Below is a small trained network, with its code and all its weights. Each question gives an input and a class and asks what happens when units are switched off, that is, made to give their printed mean instead of their output.

import numpy as np


def w(rows, s, z=0):
    codes = np.array(rows[::2]) - 128.0
    scale = np.full(codes.shape[1], s)
    scale[-1] = z or s
    return codes * scale


def norm(h):
    return h / np.sqrt((h * h).mean(-1, keepdims=True) + 1e-5)


def f(y):
    return np.maximum(y, 0)


def log_softmax(a):
    a = a - a.max(-1, keepdims=True)
    return a - np.log(np.exp(a).sum(-1, keepdims=True))


def net(x, mask):
    res = np.array(x, float).reshape(1, 8) / 4 @ E
    u = 0
    for l in range(2):
        y = f(norm(res) @ A[l][:, :-1].T + A[l][:, -1])
        res = res + np.where(mask[u : u + 6], y, B[l][:, -1]) @ B[l][:, :-1]
        u += 6
    return log_softmax(norm(res)[-1] @ U[:, :-1].T + U[:, -1])


A, B = {}, {}
E = w([
[172,217,98,122,224,236,171,79,167,210,189,194],'x0',
[118,178,139,165,145,150,153,149,95,136,122,151],'x1',
[176,176,131,78,149,219,137,115,232,164,115,123],'x2',
[171,121,154,121,170,158,189,246,143,138,143,38],'x3',
[138,90,58,146,47,65,195,146,176,104,69,104],'x4',
[185,48,187,75,182,131,73,165,117,102,177,30],'x5',
[78,35,159,34,138,88,55,53,118,70,99,182],'x6',
[86,201,167,109,85,123,174,173,79,76,69,100],'x7',
],0.011)
A[0] = w([
[200,128,87,144,75,148,162,59,227,182,87,210,156],'0.n1',
[84,140,147,72,112,149,54,112,126,119,215,203,48],'0.n2',
[99,60,188,64,73,124,94,123,132,61,126,81,55],'0.n3',
[65,38,171,127,148,141,47,22,85,116,195,226,56],'0.n4',
[93,254,113,134,161,247,152,126,96,120,136,195,100],'0.n5',
[118,95,68,171,137,62,134,118,117,167,104,53,254],'0.n6',
],0.009,0.0066)
B[0] = w([
[148,185,91,31,97,148,121,123,136,66,137,120,255],'0.n1',
[126,117,131,104,165,124,91,127,98,113,179,148,175],'0.n2',
[45,196,203,81,146,152,59,167,104,132,82,93,213],'0.n3',
[206,89,155,147,162,38,31,50,86,213,176,181,235],'0.n4',
[62,167,233,109,172,169,248,99,123,232,113,205,244],'0.n5',
[195,112,152,70,99,121,192,129,103,111,115,145,249],'0.n6',
],0.011,0.0088)
A[1] = w([
[124,140,103,181,54,13,158,111,77,134,14,151,160],'1.n1',
[87,167,32,103,165,146,75,59,207,122,97,126,19],'1.n2',
[143,122,169,85,197,140,132,188,114,101,221,116,193],'1.n3',
[80,129,2,106,100,153,138,73,216,158,167,172,3],'1.n4',
[70,91,83,164,169,134,51,46,141,86,168,194,61],'1.n5',
[175,93,164,124,109,237,184,127,147,113,210,86,111],'1.n6',
],0.0098,0.0059)
B[1] = w([
[45,98,99,206,62,146,141,184,46,68,181,218,241],'1.n1',
[244,185,77,72,43,143,130,126,184,98,86,118,150],'1.n2',
[133,107,62,165,157,127,94,139,196,128,72,46,254],'1.n3',
[180,164,81,74,78,211,57,64,227,33,92,142,164],'1.n4',
[229,20,110,74,150,37,84,59,60,170,192,245,179],'1.n5',
[106,90,113,215,168,96,69,65,127,194,213,103,200],'1.n6',
],0.011,0.0086)
U = w([
[200,206,56,37,74,201,142,59,229,83,149,200,62],'0',
[215,64,53,201,208,149,123,216,190,175,202,13,42],'1',
[173,60,167,77,197,41,30,34,60,156,195,221,253],'2',
[41,77,215,56,156,87,41,189,115,64,31,36,43],'3',
[47,108,82,188,27,78,185,213,44,19,104,169,192],'4',
[72,254,196,166,215,227,243,102,158,219,137,204,132],'5',
],0.016,0.004)

Each question gives the input, the list of numbers given to net, and the class t.
The units are the neurons (one row each of A and B). Each row of codes is followed by its name. A weight is (code - 128) times the scale printed after its matrix; where a second scale follows, it is the last column's (A, B and U).
mask holds one flag per neuron, layer by layer. A switched-off neuron (its flag False) gives its mean, the last column of its row in B, instead of its output. The means were averaged over made-up inputs and are rounded, as every weight is.
A unit's drop is (log p(t) with every unit on - log p(t) with that unit switched off) / (log p(t) with every unit on - log p(t) with every unit switched off).
The circuit of an input: a set's keep is (log p(t) with only the set's units on - log p(t) with every unit switched off) / (log p(t) with every unit on - log p(t) with every unit switched off). Starting from all 12 units, units are removed one at a time, each time the one whose removal leaves the highest keep (on an exact tie, the one counted first), for as long as the keep stays at least 0.8.
units of the circuit, in order: the units of the circuit, biggest drop first
most important unit: the unit with the biggest drop
k most important neurons: the k neurons with the biggest drops, biggest first
top k neurons in layer l: the k neurons of layer l with the biggest drops, biggest first
drop when u is switched off: that unit's drop, to one decimal
input [-3,-4,-1,-3,-6,8,-1,3], class 3: most important unit -> 0.n3
input [4,4,5,7,1,0,6,-7], class 0: 4 most important neurons -> (0.n1; 1.n4; 1.n2; 0.n6)
input [4,3,-2,2,5,0,-6,-8], class 0: 2 most important neurons -> (0.n1; 1.n4)
input [6,-2,7,-2,1,-6,-7,-6], class 0: 3 most important neurons -> (0.n1; 1.n4; 1.n2)
input [-1,5,-7,3,-8,-2,-6,-7], class 5: top 2 neurons in layer 0 -> (0.n5; 0.n1)
input [0,6,-2,3,2,5,-5,8], class 1: top 2 neurons in layer 1 -> (1.n6; 1.n3)
input [-6,1,5,-6,-3,2,-7,5], class 4: units of the circuit, in order -> (1.n1; 0.n1)
input [-4,-3,6,5,0,-6,-6,-2], class 0: top 3 neurons in layer 0 -> (0.n1; 0.n3; 0.n5)
input [4,-8,-7,1,7,5,1,-1], class 3: units of the circuit, in order -> (0.n3; 0.n4)
input [2,0,-3,6,3,3,2,2], class 1: top 2 neurons in layer 1 -> (1.n3; 1.n6)
input [-6,-6,1,3,-8,4,-8,3], class 1: drop when 1.n2 is switched off -> 0.0
input [5,5,-2,-2,3,-6,3,-5], class 0: drop when 0.n1 is switched off -> 1.7
input [4,-7,-2,6,-4,5,3,6], class 3: drop when 0.n3 is switched off -> 0.8
input [-3,-8,4,7,6,3,6,-6], class 3: units of the circuit, in order -> (0.n3)
input [-5,-8,2,-1,-1,8,-5,-4], class 3: drop when 1.n5 is switched off -> 0.1
